Here is a tiny trained network, its code and every weight. The questions are about switching its units off for an input and a target symbol, where a switched-off unit gives its printed mean instead of its output.

import numpy as np


def w(rows, s, z=0):
    codes = np.array(rows[::2]) - 128.0
    scale = np.full(codes.shape[1], s)
    scale[-1] = z or s
    return codes * scale


def f(y):
    return np.maximum(y, 0)


def softmax(a):
    e = np.exp(a - a.max(-1, keepdims=True))
    return e / e.sum(-1, keepdims=True)


def log_softmax(a):
    a = a - a.max(-1, keepdims=True)
    return a - np.log(np.exp(a).sum(-1, keepdims=True))


def net(x, mask):
    ids = ['αεηθλπψ'.index(c) for c in x.split()]
    T = len(ids)
    res = E[ids] + P[:T]
    q, k, v = (res @ M[0].T for M in (Q, K, V))
    z = softmax(np.where(np.tri(T) > 0, q @ k.T / 3**0.5, -1e9)) @ v
    res = res + np.where(mask[0], z, O[0][:, -1]) @ O[0][:, :-1]
    y = f(res @ A[0][:, :-1].T + A[0][:, -1])
    res = res + np.where(mask[1:13], y, B[0][:, -1]) @ B[0][:, :-1]
    return log_softmax(res[-1] @ U[:, :-1].T + U[:, -1])


Q, K, V, O, A, B = {}, {}, {}, {}, {}, {}
E = w([
[84,194,94,111],'α',
[10,180,168,127],'ε',
[105,112,172,27],'η',
[138,21,30,221],'θ',
[153,198,3,71],'λ',
[86,189,107,107],'π',
[21,202,146,186],'ψ',
],0.012)
P = w([
[2,216,92,138],'0',
[14,233,98,159],'1',
[51,211,132,151],'2',
[74,183,130,120],'3',
[114,184,177,105],'4',
[87,217,172,142],'5',
[103,224,202,137],'6',
],0.0038)
Q[0] = w([
[94,212,69,150],'H1',
[85,242,182,110],'H1',
[2,246,17,98],'H1',
],0.0056)
K[0] = w([
[163,65,123,130],'H1',
[159,75,250,83],'H1',
[139,47,134,131],'H1',
],0.011)
V[0] = w([
[128,71,50,249],'H1',
[70,98,244,184],'H1',
[132,214,121,254],'H1',
],0.0082)
O[0] = w([
[223,140,255,154,167],'H1',
[39,25,201,66,141],'H1',
[169,47,152,245,252],'H1',
],0.0093,0.0036)
A[0] = w([
[13,109,207,179,121],'N1',
[169,97,35,77,116],'N2',
[172,169,101,99,170],'N3',
[45,144,86,102,43],'N4',
[121,169,104,2,148],'N5',
[91,194,163,83,51],'N6',
[88,91,66,163,254],'N7',
[161,179,193,98,223],'N8',
[79,117,136,153,54],'N9',
[103,218,220,68,163],'N10',
[83,187,152,81,139],'N11',
[139,137,82,69,246],'N12',
],0.0098,0.0045)
B[0] = w([
[227,139,169,84,255],'N1',
[197,65,149,31,154],'N2',
[83,27,167,113,158],'N3',
[63,23,161,89,196],'N4',
[233,201,48,66,183],'N5',
[200,91,78,134,161],'N6',
[113,179,225,99,220],'N7',
[51,9,96,142,176],'N8',
[231,106,90,47,158],'N9',
[158,108,32,205,200],'N10',
[116,52,72,126,185],'N11',
[47,254,136,158,177],'N12',
],0.0064,0.011)
U = w([
[8,176,140,144,141],'α',
[68,3,146,47,25],'ε',
[107,69,2,81,56],'η',
[186,35,14,188,143],'θ',
[203,234,78,110,77],'λ',
[21,166,129,134,130],'π',
[177,147,158,59,253],'ψ',
],0.0079,0.0036)

Each question gives the input, a string of symbols that net reads in full, and the target symbol t.
The units are the heads (3 rows each of Q, K, V and O) and the neurons (one row each of A and B). Each row of codes is followed by its name. A weight is (code - 128) times the scale printed after its matrix; where a second scale follows, it is the last column's (O, A, B and U).
mask holds one flag per unit, heads first, then neurons. A switched-off unit (its flag False) gives its mean, the last column of its rows in O or B, instead of its output. The means were averaged over made-up inputs and are rounded, as every weight is.
A unit's drop is (log p(t) with every unit on - log p(t) with that unit switched off) / (log p(t) with every unit on - log p(t) with every unit switched off).
The circuit of an input: a set's keep is (log p(t) with only the set's units on - log p(t) with every unit switched off) / (log p(t) with every unit on - log p(t) with every unit switched off). Starting from the 12 units with the biggest drops (on a tie, the unit counted first), units are removed one at a time, each time the one whose removal leaves the highest keep (on an exact tie, the one counted first), for as long as the keep stays at least 0.8.
circuit, biggest first: the units of the circuit, biggest drop first
unit that matters most: the unit with the biggest drop
k most important neurons: the k neurons with the biggest drops, biggest first
drop when u is switched off: that unit's drop, to one decimal
input η ε η ψ η, target η: circuit, biggest first -> [H1 N5 N11]
input ε θ λ, target θ: circuit, biggest first -> [H1 N8 N7]
input π ε θ ε α π α, target θ: circuit, biggest first -> [H1 N7 N10 N8]
input ψ ε α ψ, target ψ: unit that matters most -> N1
input η π ψ ψ, target η: circuit, biggest first -> [H1 N11]
input ψ ψ π λ ε λ α, target α: 2 most important neurons -> [N1 N5]
input λ ε λ α ψ π, target α: 2 most important neurons -> [N1 N5]
input ε η λ, target η: 3 most important neurons -> [N4 N5 N1]
input λ η λ, target η: 2 most important neurons -> [N4 N3]
input π ψ ψ η θ π, target θ: 2 most important neurons -> [N10 N7]
input ψ λ η θ ψ ε, target θ: 2 most important neurons -> [N10 N6]
input π λ λ, target λ: 3 most important neurons -> [N4 N12 N8]
input α α π, target π: 2 most important neurons -> [N1 N5]
input ψ π α α, target π: most important neuron -> [N1]
input ε θ α π, target θ: 4 most important neurons -> [N7 N8 N10 N12]
input θ α λ ε, target θ: 3 most important neurons -> [N10 N7 N8]
input θ α λ α η ψ ψ, target η: drop when N8 is switched off -> 0.0
input η θ π η η η π, target η: drop when H1 is switched off -> 0.8
input ε ε ε ψ, target ε: drop when N5 is switched off -> 0.2
input λ η ψ π, target η: drop when N4 is switched off -> 0.2
input ψ λ η ε α, target η: most important neuron -> [N5]
